Below are the code and all the weights of a small trained network. Each question names an input and a class and asks about switching units off, where a switched-off unit gives its printed mean instead of its output.

import numpy as np


def w(rows, s, z=0):
    codes = np.array(rows[::2]) - 128.0
    scale = np.full(codes.shape[1], s)
    scale[-1] = z or s
    return codes * scale


def norm(h):
    return h / np.sqrt((h * h).mean(-1, keepdims=True) + 1e-5)


def f(y):
    return np.maximum(y, 0)


def log_softmax(a):
    a = a - a.max(-1, keepdims=True)
    return a - np.log(np.exp(a).sum(-1, keepdims=True))


def net(x, mask):
    res = np.array(x, float).reshape(1, 2) / 4 @ E
    u = 0
    for l in range(2):
        y = f(norm(res) @ A[l][:, :-1].T + A[l][:, -1])
        res = res + np.where(mask[u : u + 5], y, B[l][:, -1]) @ B[l][:, :-1]
        u += 5
    return log_softmax(norm(res)[-1] @ U[:, :-1].T + U[:, -1])


A, B = {}, {}
E = w([
[1,53,10,165],'x0',
[210,49,96,96],'x1',
],0.0093)
A[0] = w([
[153,70,145,229,34],'0.n0',
[47,160,100,123,131],'0.n1',
[191,162,255,148,224],'0.n2',
[121,129,82,69,252],'0.n3',
[99,190,157,219,8],'0.n4',
],0.0096,0.0031)
B[0] = w([
[145,130,157,101,134],'0.n0',
[140,99,172,123,192],'0.n1',
[86,83,111,123,254],'0.n2',
[163,129,100,249,180],'0.n3',
[192,152,67,152,164],'0.n4',
],0.012,0.0083)
A[1] = w([
[63,252,122,146,136],'1.n0',
[102,88,113,118,6],'1.n1',
[121,130,117,183,237],'1.n2',
[143,143,218,69,168],'1.n3',
[110,102,124,84,62],'1.n4',
],0.019,0.0026)
B[1] = w([
[235,21,65,152,229],'1.n0',
[95,200,205,122,168],'1.n1',
[138,173,179,61,255],'1.n2',
[13,139,90,168,224],'1.n3',
[249,180,171,120,145],'1.n4',
],0.011,0.0085)
U = w([
[204,41,117,159,224],'0',
[2,79,176,140,206],'1',
[188,184,232,99,151],'2',
[122,171,97,89,36],'3',
[115,165,93,70,30],'4',
[118,154,108,84,30],'5',
[128,137,136,100,20],'6',
[112,126,128,81,2],'7',
],0.022,0.0093)

Each question gives the input, the list of numbers given to net, and the class t.
The units are the neurons (one row each of A and B). Each row of codes is followed by its name. A weight is (code - 128) times the scale printed after its matrix; where a second scale follows, it is the last column's (A, B and U).
mask holds one flag per neuron, layer by layer. A switched-off neuron (its flag False) gives its mean, the last column of its row in B, instead of its output. The means were averaged over made-up inputs and are rounded, as every weight is.
A unit's drop is (log p(t) with every unit on - log p(t) with that unit switched off) / (log p(t) with every unit on - log p(t) with every unit switched off).
The circuit of an input: a set's keep is (log p(t) with only the set's units on - log p(t) with every unit switched off) / (log p(t) with every unit on - log p(t) with every unit switched off). Starting from all 10 units, units are removed one at a time, each time the one whose removal leaves the highest keep (on an exact tie, the one counted first), for as long as the keep stays at least 0.8.
units of the circuit, in order: the units of the circuit, biggest drop first
unit that matters most: the unit with the biggest drop
k most important neurons: the k neurons with the biggest drops, biggest first
top k neurons in layer l: the k neurons of layer l with the biggest drops, biggest first
drop of u: that unit's drop, to one decimal
input [0,2], class 2: unit that matters most : 1.n0
input [2,-3], class 2: top 2 neurons in layer 0 : 0.n1; 0.n2
input [2,0], class 2: 4 most important neurons : 1.n3; 0.n2; 1.n0; 1.n2
input [3,-3], class 2: units of the circuit, in order : 1.n3; 1.n2; 0.n2
input [-6,-6], class 0: 2 most important neurons : 1.n0; 0.n1
input [2,3], class 2: units of the circuit, in order : 1.n3; 1.n0; 0.n2
input [8,-8], class 0: units of the circuit, in order : 1.n0; 0.n2
input [6,5], class 1: top 3 neurons in layer 1 : 1.n0; 1.n1; 1.n4
input [1,2], class 2: units of the circuit, in order : 1.n0; 1.n3
input [-8,-8], class 0: 3 most important neurons : 1.n0; 0.n1; 0.n4
input [-4,-4], class 0: 2 most important neurons : 0.n1; 1.n0
input [-2,1], class 2: 2 most important neurons : 0.n2; 1.n4
input [-4,-3], class 1: 3 most important neurons : 0.n3; 1.n3; 0.n2
input [5,3], class 1: units of the circuit, in order : 1.n0
input [-6,4], class 1: 2 most important neurons : 1.n3; 1.n0
input [-3,1], class 2: 3 most important neurons : 0.n2; 1.n4; 0.n1
input [-4,1], class 1: top 2 neurons in layer 1 : 1.n3; 1.n2
input [3,3], class 2: top 3 neurons in layer 1 : 1.n3; 1.n2; 1.n0
input [-1,-6], class 0: drop of 1.n0 : 0.7
input [-7,-4], class 1: drop of 1.n3 : 0.6
input [-6,1], class 1: drop of 1.n3 : 0.6
input [-8,-5], class 1: drop of 1.n3 : 1.0
input [3,-8], class 0: most important neuron : 1.n0
